Here is a tiny trained network, its code and every weight. The questions are about switching its units off for an input and a class, where a switched-off unit gives its printed mean instead of its output.

import numpy as np


def w(rows, s, z=0):
    codes = np.array(rows[::2]) - 128.0
    scale = np.full(codes.shape[1], s)
    scale[-1] = z or s
    return codes * scale


def f(y):
    return y / 2 * (1 + np.tanh(0.7978845608 * (y + 0.044715 * y**3)))


def log_softmax(a):
    a = a - a.max(-1, keepdims=True)
    return a - np.log(np.exp(a).sum(-1, keepdims=True))


def net(x, mask):
    res = np.array(x, float).reshape(1, 5) / 4 @ E
    y = f(res @ A[0][:, :-1].T + A[0][:, -1])
    res = res + np.where(mask, y, B[0][:, -1]) @ B[0][:, :-1]
    return log_softmax(res[-1] @ U[:, :-1].T + U[:, -1])


A, B = {}, {}
E = w([
[114,106,101,135,189,21,91,49,206,167,42,158],'x0',
[77,34,71,178,127,137,137,189,77,199,114,165],'x1',
[121,124,129,130,120,129,143,132,152,128,127,119],'x2',
[80,105,119,172,70,133,86,20,72,125,111,25],'x3',
[115,150,181,105,55,117,73,200,120,131,1,137],'x4',
],0.0096)
A[0] = w([
[138,137,200,73,56,93,64,196,125,121,37,121,47],'n1',
[92,126,116,131,150,125,115,106,157,132,220,120,26],'n2',
[47,15,72,204,121,161,124,191,74,231,111,141,2],'n3',
[138,156,132,115,31,255,165,200,61,102,177,108,90],'n4',
[200,189,168,93,169,123,142,189,192,100,140,171,102],'n5',
[105,139,138,126,142,104,127,108,139,155,113,148,2],'n6',
[104,107,82,127,200,15,103,59,184,173,47,165,87],'n7',
[98,153,160,126,48,163,94,190,122,133,35,154,81],'n8',
[188,78,118,90,184,136,136,174,158,120,136,221,59],'n9',
[134,127,128,156,70,162,80,30,120,98,111,70,52],'n10',
[104,56,85,160,138,128,148,208,109,172,123,189,79],'n11',
[188,211,207,73,132,107,119,75,176,50,127,103,22],'n12',
[160,149,120,87,194,130,186,226,152,176,126,191,86],'n13',
[121,103,178,127,129,231,148,175,71,84,189,108,76],'n14',
[138,94,139,133,190,77,104,83,162,140,74,142,54],'n15',
[178,195,189,105,144,148,124,100,150,65,142,91,35],'n16',
[79,86,109,146,97,140,127,89,67,161,121,13,95],'n17',
[76,102,126,169,83,137,92,53,105,120,104,40,91],'n18',
[148,109,118,112,186,148,161,87,124,124,212,119,74],'n19',
[148,105,58,152,194,141,175,74,143,127,221,126,86],'n20',
],0.0093,0.0056)
B[0] = w([
[170,38,145,205,232,67,208,92,70,144,73,73,216],'n1',
[144,93,154,135,170,102,136,125,85,158,108,110,150],'n2',
[148,191,47,22,141,210,125,2,142,165,115,96,233],'n3',
[188,156,96,190,62,55,52,184,235,136,203,112,242],'n4',
[54,130,168,107,62,166,136,108,57,63,147,172,210],'n5',
[137,155,110,150,101,114,140,130,141,145,169,113,130],'n6',
[190,146,104,181,70,95,35,245,237,145,211,114,251],'n7',
[166,51,142,185,210,70,210,128,97,132,60,69,208],'n8',
[58,113,199,111,102,130,119,145,83,90,153,192,197],'n9',
[80,145,165,103,98,172,131,132,74,66,147,191,190],'n10',
[110,196,107,22,143,200,134,45,130,144,117,87,209],'n11',
[121,172,36,18,141,217,129,47,154,204,120,103,196],'n12',
[42,127,192,133,86,154,129,143,52,70,149,214,224],'n13',
[172,130,96,171,117,91,53,209,209,174,167,131,204],'n14',
[167,154,106,158,75,100,71,183,170,134,157,104,185],'n15',
[111,167,65,77,154,192,108,67,154,194,90,106,173],'n16',
[65,127,189,107,86,144,138,159,82,86,142,183,207],'n17',
[42,128,196,115,113,140,147,165,57,72,154,242,211],'n18',
[166,93,132,181,169,74,177,123,101,131,68,106,176],'n19',
[166,50,175,205,232,73,222,122,80,127,17,59,204],'n20',
],0.0085,0.015)
U = w([
[183,140,90,176,75,80,42,240,232,124,185,129,180],'0',
[11,125,193,116,89,160,142,169,72,54,147,228,84],'1',
[178,67,136,193,255,64,225,138,103,122,60,77,4],'2',
[125,179,22,21,153,231,117,42,168,157,123,107,246],'3',
],0.0079,0.0018)

Each question gives the input, the list of numbers given to net, and the class t.
The units are the neurons (one row each of A and B). Each row of codes is followed by its name. A weight is (code - 128) times the scale printed after its matrix; where a second scale follows, it is the last column's (A, B and U).
mask holds one flag per neuron, in row order. A switched-off neuron (its flag False) gives its mean, the last column of its row in B, instead of its output. The means were averaged over made-up inputs and are rounded, as every weight is.
A unit's drop is (log p(t) with every unit on - log p(t) with that unit switched off) / (log p(t) with every unit on - log p(t) with every unit switched off).
The circuit of an input: a set's keep is (log p(t) with only the set's units on - log p(t) with every unit switched off) / (log p(t) with every unit on - log p(t) with every unit switched off). Starting from the 12 units with the biggest drops (on a tie, the unit counted first), units are removed one at a time, each time the one whose removal leaves the highest keep (on an exact tie, the one counted first), for as long as the keep stays at least 0.8.
units of the circuit, in order: the units of the circuit, biggest drop first
k most important neurons: the k neurons with the biggest drops, biggest first
drop when u is switched off: that unit's drop, to one decimal
input [-6,7,-2,5,8], class 2: units of the circuit, in order : n8
input [7,0,0,7,1], class 0: 4 most important neurons : n7, n15, n13, n5
input [7,0,8,-8,7], class 1: 2 most important neurons : n13, n5
input [2,-4,-6,4,-4], class 1: 3 most important neurons : n1, n3, n8
input [-7,-5,-1,-3,6], class 0: 3 most important neurons : n4, n14, n20
input [2,-5,3,-7,7], class 1: 3 most important neurons : n5, n13, n20
input [-7,-5,-1,-3,-8], class 2: 3 most important neurons : n20, n19, n7
input [-6,4,6,6,-3], class 0: 2 most important neurons : n4, n14
input [-7,0,-6,7,-3], class 0: 3 most important neurons : n4, n14, n13
input [0,7,-7,6,0], class 3: 2 most important neurons : n3, n13
input [5,6,0,4,1], class 3: 4 most important neurons : n3, n4, n14, n11
input [-4,5,-3,3,7], class 2: drop when n8 is switched off : 0.3
input [-8,7,7,5,-1], class 0: drop when n4 is switched off : 2.7
input [3,-5,5,-4,-4], class 3: units of the circuit, in order : n12
input [-8,8,8,-7,1], class 0: drop when n4 is switched off : 6.0
